Below are the code and all the weights of a small trained network. Each question names an input and a target symbol and asks about switching units off, where a switched-off unit gives its printed mean instead of its output.

import numpy as np


def w(rows, s, z=0):
    codes = np.array(rows[::2]) - 128.0
    scale = np.full(codes.shape[1], s)
    scale[-1] = z or s
    return codes * scale


def f(y):
    return y / 2 * (1 + np.tanh(0.7978845608 * (y + 0.044715 * y**3)))


def softmax(a):
    e = np.exp(a - a.max(-1, keepdims=True))
    return e / e.sum(-1, keepdims=True)


def log_softmax(a):
    a = a - a.max(-1, keepdims=True)
    return a - np.log(np.exp(a).sum(-1, keepdims=True))


def net(x, mask):
    ids = ['αβγδεζθλμξπστφψω'.index(c) for c in x.split()]
    T = len(ids)
    res = E[ids] + P[:T]
    r = res
    for j in range(2):
        rows = slice(4 * j, 4 * j + 4)
        q, k, v = (r @ M[0][rows].T for M in (Q, K, V))
        z = softmax(np.where(np.tri(T) > 0, q @ k.T / 4**0.5, -1e9)) @ v
        o = O[0][rows]
        res = res + np.where(mask[j], z, o[:, -1]) @ o[:, :-1]
    y = f(res @ A[0][:, :-1].T + A[0][:, -1])
    res = res + np.where(mask[2:14], y, B[0][:, -1]) @ B[0][:, :-1]
    return log_softmax(res[-1] @ U[:, :-1].T + U[:, -1])


Q, K, V, O, A, B = {}, {}, {}, {}, {}, {}
E = w([
[139,128,29,188,133,200,134],'α',
[174,58,218,83,125,100,163],'β',
[204,140,61,117,134,127,189],'γ',
[135,189,71,155,114,88,231],'δ',
[188,185,155,167,182,74,164],'ε',
[49,117,136,123,138,164,88],'ζ',
[173,141,173,149,247,127,69],'θ',
[150,118,150,205,194,173,144],'λ',
[98,198,192,127,180,95,175],'μ',
[89,138,162,98,153,87,92],'ξ',
[241,163,134,75,214,85,144],'π',
[124,130,216,188,162,109,177],'σ',
[119,47,118,201,84,101,79],'τ',
[120,125,75,181,118,110,92],'φ',
[123,105,62,226,21,116,175],'ψ',
[161,114,171,138,145,84,136],'ω',
],0.016)
P = w([
[101,45,42,134,228,63,202],'0',
[144,170,181,99,169,116,71],'1',
[136,158,180,101,124,111,68],'2',
[155,19,93,136,202,133,216],'3',
[139,157,186,103,104,139,90],'4',
[132,139,187,101,48,106,70],'5',
[145,7,93,140,188,127,216],'6',
],0.012)
Q[0] = w([
[124,215,196,132,117,85,82],'head 1',
[170,139,126,59,91,74,143],'head 1',
[114,80,168,119,139,164,145],'head 1',
[158,252,180,106,71,218,97],'head 1',
[179,214,121,107,110,137,90],'head 2',
[144,116,122,156,130,61,96],'head 2',
[113,64,154,141,145,116,147],'head 2',
[137,43,120,172,154,90,157],'head 2',
],0.02)
K[0] = w([
[148,179,197,140,66,141,55],'head 1',
[143,124,107,85,116,67,166],'head 1',
[107,87,162,102,166,140,158],'head 1',
[191,224,197,112,27,254,103],'head 1',
[178,173,141,148,99,137,76],'head 2',
[127,106,122,137,132,80,99],'head 2',
[110,85,129,127,166,106,131],'head 2',
[119,87,100,152,187,75,149],'head 2',
],0.023)
V[0] = w([
[178,79,175,120,113,147,189],'head 1',
[155,120,134,253,109,141,121],'head 1',
[106,66,114,131,128,232,68],'head 1',
[79,121,207,124,138,94,56],'head 1',
[145,107,100,96,114,110,161],'head 2',
[67,147,101,125,134,126,169],'head 2',
[66,132,75,92,185,154,137],'head 2',
[106,128,192,164,162,202,159],'head 2',
],0.018)
O[0] = w([
[247,144,81,109,136,128,109,106],'head 1',
[137,166,84,246,208,172,147,235],'head 1',
[136,49,127,165,107,255,89,2],'head 1',
[109,27,170,168,140,29,94,135],'head 1',
[142,160,198,85,135,160,126,163],'head 2',
[183,111,210,162,95,116,132,161],'head 2',
[96,63,200,171,48,164,147,244],'head 2',
[190,104,41,157,22,114,110,59],'head 2',
],0.011,0.0065)
A[0] = w([
[126,118,159,176,126,143,4,121],'neuron 1',
[137,81,132,169,157,75,141,122],'neuron 2',
[169,81,137,117,177,131,164,167],'neuron 3',
[124,144,155,166,86,91,34,52],'neuron 4',
[144,153,63,116,147,167,89,74],'neuron 5',
[106,114,169,128,123,156,126,88],'neuron 6',
[97,135,168,133,84,123,55,56],'neuron 7',
[147,65,100,72,177,112,102,4],'neuron 8',
[86,168,130,127,105,112,36,174],'neuron 9',
[147,120,125,87,126,99,65,88],'neuron 10',
[120,189,146,134,106,132,118,239],'neuron 11',
[108,210,177,178,115,95,53,155],'neuron 12',
],0.013,0.0039)
B[0] = w([
[185,141,145,97,163,114,211,214],'neuron 1',
[125,119,126,92,117,142,6,254],'neuron 2',
[110,115,83,155,121,126,133,184],'neuron 3',
[68,152,166,112,170,130,186,196],'neuron 4',
[64,121,181,115,108,78,107,161],'neuron 5',
[129,155,99,66,104,111,131,178],'neuron 6',
[177,153,79,166,117,159,110,169],'neuron 7',
[125,132,99,207,124,208,212,163],'neuron 8',
[123,197,116,152,131,140,93,172],'neuron 9',
[139,101,129,75,89,150,127,170],'neuron 10',
[136,89,99,134,144,118,83,176],'neuron 11',
[134,100,114,159,67,138,159,221],'neuron 12',
],0.016,0.018)
U = w([
[36,87,160,88,119,137,233,243],'α',
[183,112,153,68,85,175,154,78],'β',
[129,139,130,28,150,98,165,134],'γ',
[147,154,110,123,111,57,212,106],'δ',
[205,165,85,105,93,137,106,80],'ε',
[219,225,168,72,114,186,126,3],'ζ',
[115,67,58,73,187,200,137,73],'θ',
[186,74,138,93,192,109,178,241],'λ',
[128,137,148,63,66,148,122,92],'μ',
[153,195,156,103,69,222,115,22],'ξ',
[148,109,61,68,103,143,192,113],'π',
[164,147,241,130,87,97,152,143],'σ',
[205,242,215,135,57,125,180,38],'τ',
[144,254,194,160,148,146,111,172],'φ',
[149,128,124,180,55,148,176,146],'ψ',
[90,40,60,73,118,164,131,133],'ω',
],0.0057,0.0039)

Each question gives the input, a string of symbols that net reads in full, and the target symbol t.
The units are the heads (4 rows each of Q, K, V and O) and the neurons (one row each of A and B). Each row of codes is followed by its name. A weight is (code - 128) times the scale printed after its matrix; where a second scale follows, it is the last column's (O, A, B and U).
mask holds one flag per unit, heads first, then neurons. A switched-off unit (its flag False) gives its mean, the last column of its rows in O or B, instead of its output. The means were averaged over made-up inputs and are rounded, as every weight is.
A unit's drop is (log p(t) with every unit on - log p(t) with that unit switched off) / (log p(t) with every unit on - log p(t) with every unit switched off).
The circuit of an input: a set's keep is (log p(t) with only the set's units on - log p(t) with every unit switched off) / (log p(t) with every unit on - log p(t) with every unit switched off). Starting from the 12 units with the biggest drops (on a tie, the unit counted first), units are removed one at a time, each time the one whose removal leaves the highest keep (on an exact tie, the one counted first), for as long as the keep stays at least 0.8.
units of the circuit, in order: the units of the circuit, biggest drop first
unit that matters most: the unit with the biggest drop
k most important neurons: the k neurons with the biggest drops, biggest first
heads that matter: for each layer, one digit per head in row order, 1 if its drop is at least 0.15 and else 0, layers parted by /
input ω ξ π, target π: units of the circuit, in order => [head 1; neuron 8; head 2; neuron 10]
input φ λ ξ σ, target α: units of the circuit, in order => [head 1; neuron 2]
input μ ξ τ, target τ: heads that matter => 01
input θ φ φ φ, target ω: unit that matters most => neuron 1
input φ σ φ ξ σ φ λ, target α: 2 most important neurons => [neuron 2; neuron 7]
input ζ γ φ φ, target β: units of the circuit, in order => [head 2; head 1; neuron 1; neuron 6]
input φ σ φ, target φ: units of the circuit, in order => [neuron 9; head 2; neuron 10]
input φ τ ψ, target ψ: units of the circuit, in order => [neuron 12; head 1]
input σ ψ φ ω ξ φ π, target ε: units of the circuit, in order => [head 2; head 1; neuron 4]
input φ σ λ δ, target α: units of the circuit, in order => [neuron 2; head 1]
input ε ξ φ λ, target δ: units of the circuit, in order => [head 1; neuron 2]
input λ φ λ ζ, target ψ: 2 most important neurons => [neuron 2; neuron 4]
input θ τ ω φ θ μ, target μ: units of the circuit, in order => [head 1; neuron 2; neuron 1]
input δ γ φ θ, target τ: unit that matters most => head 2
input γ φ λ γ δ, target δ: units of the circuit, in order => [neuron 2; head 1; neuron 11]
input φ φ σ, target σ: units of the circuit, in order => [head 1; head 2]
input θ λ ξ, target ξ: 2 most important neurons => [neuron 7; neuron 2]
input ψ ψ φ γ σ, target σ: 2 most important neurons => [neuron 12; neuron 2]
input λ σ φ β ψ γ, target γ: units of the circuit, in order => [head 2; head 1; neuron 5]
input σ φ γ τ, target ε: units of the circuit, in order => [head 1; head 2; neuron 2]
input λ ξ τ γ, target ψ: unit that matters most => head 2
input θ φ μ π α, target α: 2 most important neurons => [neuron 5; neuron 2]
input θ λ ξ φ λ λ σ, target ω: 2 most important neurons => [neuron 1; neuron 2]
input π ω γ, target γ: 2 most important neurons => [neuron 5; neuron 12]
input φ σ π ξ φ λ φ, target α: 2 most important neurons => [neuron 2; neuron 7]
